Below is a small trained network, with its code and all its weights. Each question gives an input and a class and asks what happens when units are switched off, that is, made to give their printed mean instead of their output.

import numpy as np


def w(rows, s, z=0):
    codes = np.array(rows[::2]) - 128.0
    scale = np.full(codes.shape[1], s)
    scale[-1] = z or s
    return codes * scale


def f(y):
    return y / 2 * (1 + np.tanh(0.7978845608 * (y + 0.044715 * y**3)))


def log_softmax(a):
    a = a - a.max(-1, keepdims=True)
    return a - np.log(np.exp(a).sum(-1, keepdims=True))


def net(x, mask):
    res = np.array(x, float).reshape(1, 5) / 4 @ E
    y = f(res @ A[0][:, :-1].T + A[0][:, -1])
    res = res + np.where(mask, y, B[0][:, -1]) @ B[0][:, :-1]
    return log_softmax(res[-1] @ U[:, :-1].T + U[:, -1])


A, B = {}, {}
E = w([
[133,74,190,234,239],'x0',
[146,158,68,254,125],'x1',
[206,235,176,147,100],'x2',
[26,156,194,148,168],'x3',
[103,204,84,108,252],'x4',
],0.0039)
A[0] = w([
[122,116,162,82,65,176],'neuron 1',
[113,96,141,97,101,163],'neuron 2',
[122,41,70,33,41,189],'neuron 3',
[123,89,89,111,171,173],'neuron 4',
[97,99,116,223,141,188],'neuron 5',
[176,109,147,172,118,179],'neuron 6',
[119,100,128,146,150,176],'neuron 7',
[117,129,133,144,137,172],'neuron 8',
[100,110,194,83,24,197],'neuron 9',
[228,112,130,174,74,184],'neuron 10',
[126,112,122,123,132,130],'neuron 11',
[86,96,193,130,190,215],'neuron 12',
[139,144,110,111,111,197],'neuron 13',
[111,139,168,83,220,137],'neuron 14',
[130,121,122,117,114,136],'neuron 15',
[121,107,113,117,170,182],'neuron 16',
[72,90,127,224,165,167],'neuron 17',
[119,86,106,120,180,199],'neuron 18',
[131,248,89,100,91,198],'neuron 19',
[159,122,141,165,117,182],'neuron 20',
[125,192,115,104,171,251],'neuron 21',
[130,124,128,136,125,147],'neuron 22',
[127,123,128,130,129,126],'neuron 23',
[128,133,126,129,129,148],'neuron 24',
[95,112,174,125,142,162],'neuron 25',
],0.014,0.0026)
B[0] = w([
[133,177,110,94,93,182],'neuron 1',
[140,152,115,96,137,156],'neuron 2',
[79,128,90,4,210,254],'neuron 3',
[122,100,148,141,166,159],'neuron 4',
[134,126,64,187,147,196],'neuron 5',
[164,80,111,132,127,164],'neuron 6',
[134,131,123,149,155,151],'neuron 7',
[131,130,126,146,133,142],'neuron 8',
[165,200,115,93,67,216],'neuron 9',
[175,38,110,98,79,204],'neuron 10',
[130,126,127,124,142,130],'neuron 11',
[183,175,170,158,158,213],'neuron 12',
[105,124,125,117,109,154],'neuron 13',
[159,130,216,124,144,196],'neuron 14',
[124,131,122,113,128,133],'neuron 15',
[131,117,153,140,155,155],'neuron 16',
[125,163,67,198,161,212],'neuron 17',
[132,113,153,150,172,169],'neuron 18',
[22,111,143,166,68,212],'neuron 19',
[154,92,115,138,120,154],'neuron 20',
[83,104,184,148,111,193],'neuron 21',
[132,123,122,130,127,132],'neuron 22',
[130,128,126,128,132,128],'neuron 23',
[126,126,129,131,126,132],'neuron 24',
[161,159,143,139,134,160],'neuron 25',
],0.045,0.0066)
U = w([
[163,118,255,161,168,52],'0',
[219,16,95,128,64,216],'1',
[83,94,107,78,232,133],'2',
[137,140,53,228,181,159],'3',
[94,158,61,37,89,2],'4',
[6,100,164,175,36,249],'5',
[217,230,132,123,102,120],'6',
],0.0043,0.00075)

Each question gives the input, the list of numbers given to net, and the class t.
The units are the neurons (one row each of A and B). Each row of codes is followed by its name. A weight is (code - 128) times the scale printed after its matrix; where a second scale follows, it is the last column's (A, B and U).
mask holds one flag per neuron, in row order. A switched-off neuron (its flag False) gives its mean, the last column of its row in B, instead of its output. The means were averaged over made-up inputs and are rounded, as every weight is.
A unit's drop is (log p(t) with every unit on - log p(t) with that unit switched off) / (log p(t) with every unit on - log p(t) with every unit switched off).
The circuit of an input: a set's keep is (log p(t) with only the set's units on - log p(t) with every unit switched off) / (log p(t) with every unit on - log p(t) with every unit switched off). Starting from the 12 units with the biggest drops (on a tie, the unit counted first), units are removed one at a time, each time the one whose removal leaves the highest keep (on an exact tie, the one counted first), for as long as the keep stays at least 0.8.
circuit, biggest first: the units of the circuit, biggest drop first
unit that matters most: the unit with the biggest drop
top k neurons: the k neurons with the biggest drops, biggest first
drop when u is switched off: that unit's drop, to one decimal
input [0,-8,-3,-3,7], class 0: unit that matters most => neuron 14
input [0,1,-7,0,5], class 0: top 2 neurons => [neuron 3; neuron 14]
input [-5,-6,-5,1,1], class 4: circuit, biggest first => [neuron 9; neuron 1; neuron 3]
input [0,-1,3,-5,-7], class 4: circuit, biggest first => [neuron 3; neuron 9]
input [7,1,8,3,-1], class 3: circuit, biggest first => [neuron 17; neuron 5]
input [8,7,7,0,2], class 3: top 2 neurons => [neuron 17; neuron 5]
input [4,3,-6,2,7], class 3: top 2 neurons => [neuron 17; neuron 5]
input [4,-3,5,3,-6], class 6: circuit, biggest first => [neuron 9; neuron 19]
input [-5,-2,-8,8,4], class 0: top 2 neurons => [neuron 14; neuron 12]
input [-2,-4,4,6,-3], class 6: top 2 neurons => [neuron 3; neuron 9]
input [-3,-8,5,5,-4], class 4: top 2 neurons => [neuron 3; neuron 12]
input [-8,-5,-6,-8,6], class 2: top 2 neurons => [neuron 3; neuron 4]
input [3,-5,6,-8,-7], class 1: top 3 neurons => [neuron 10; neuron 6; neuron 20]
input [3,5,6,3,-7], class 1: top neuron => [neuron 10]
input [-4,7,-8,-6,0], class 2: top 2 neurons => [neuron 3; neuron 9]
input [4,-2,-6,6,3], class 0: top 2 neurons => [neuron 14; neuron 12]
input [-2,-4,1,-1,8], class 5: drop when neuron 12 is switched off => 0.1
input [-1,1,-5,0,6], class 0: drop when neuron 3 is switched off => 0.3
input [7,8,5,5,-7], class 3: drop when neuron 17 is switched off => 2.1
input [-7,-8,5,-2,7], class 5: circuit, biggest first => [neuron 19]
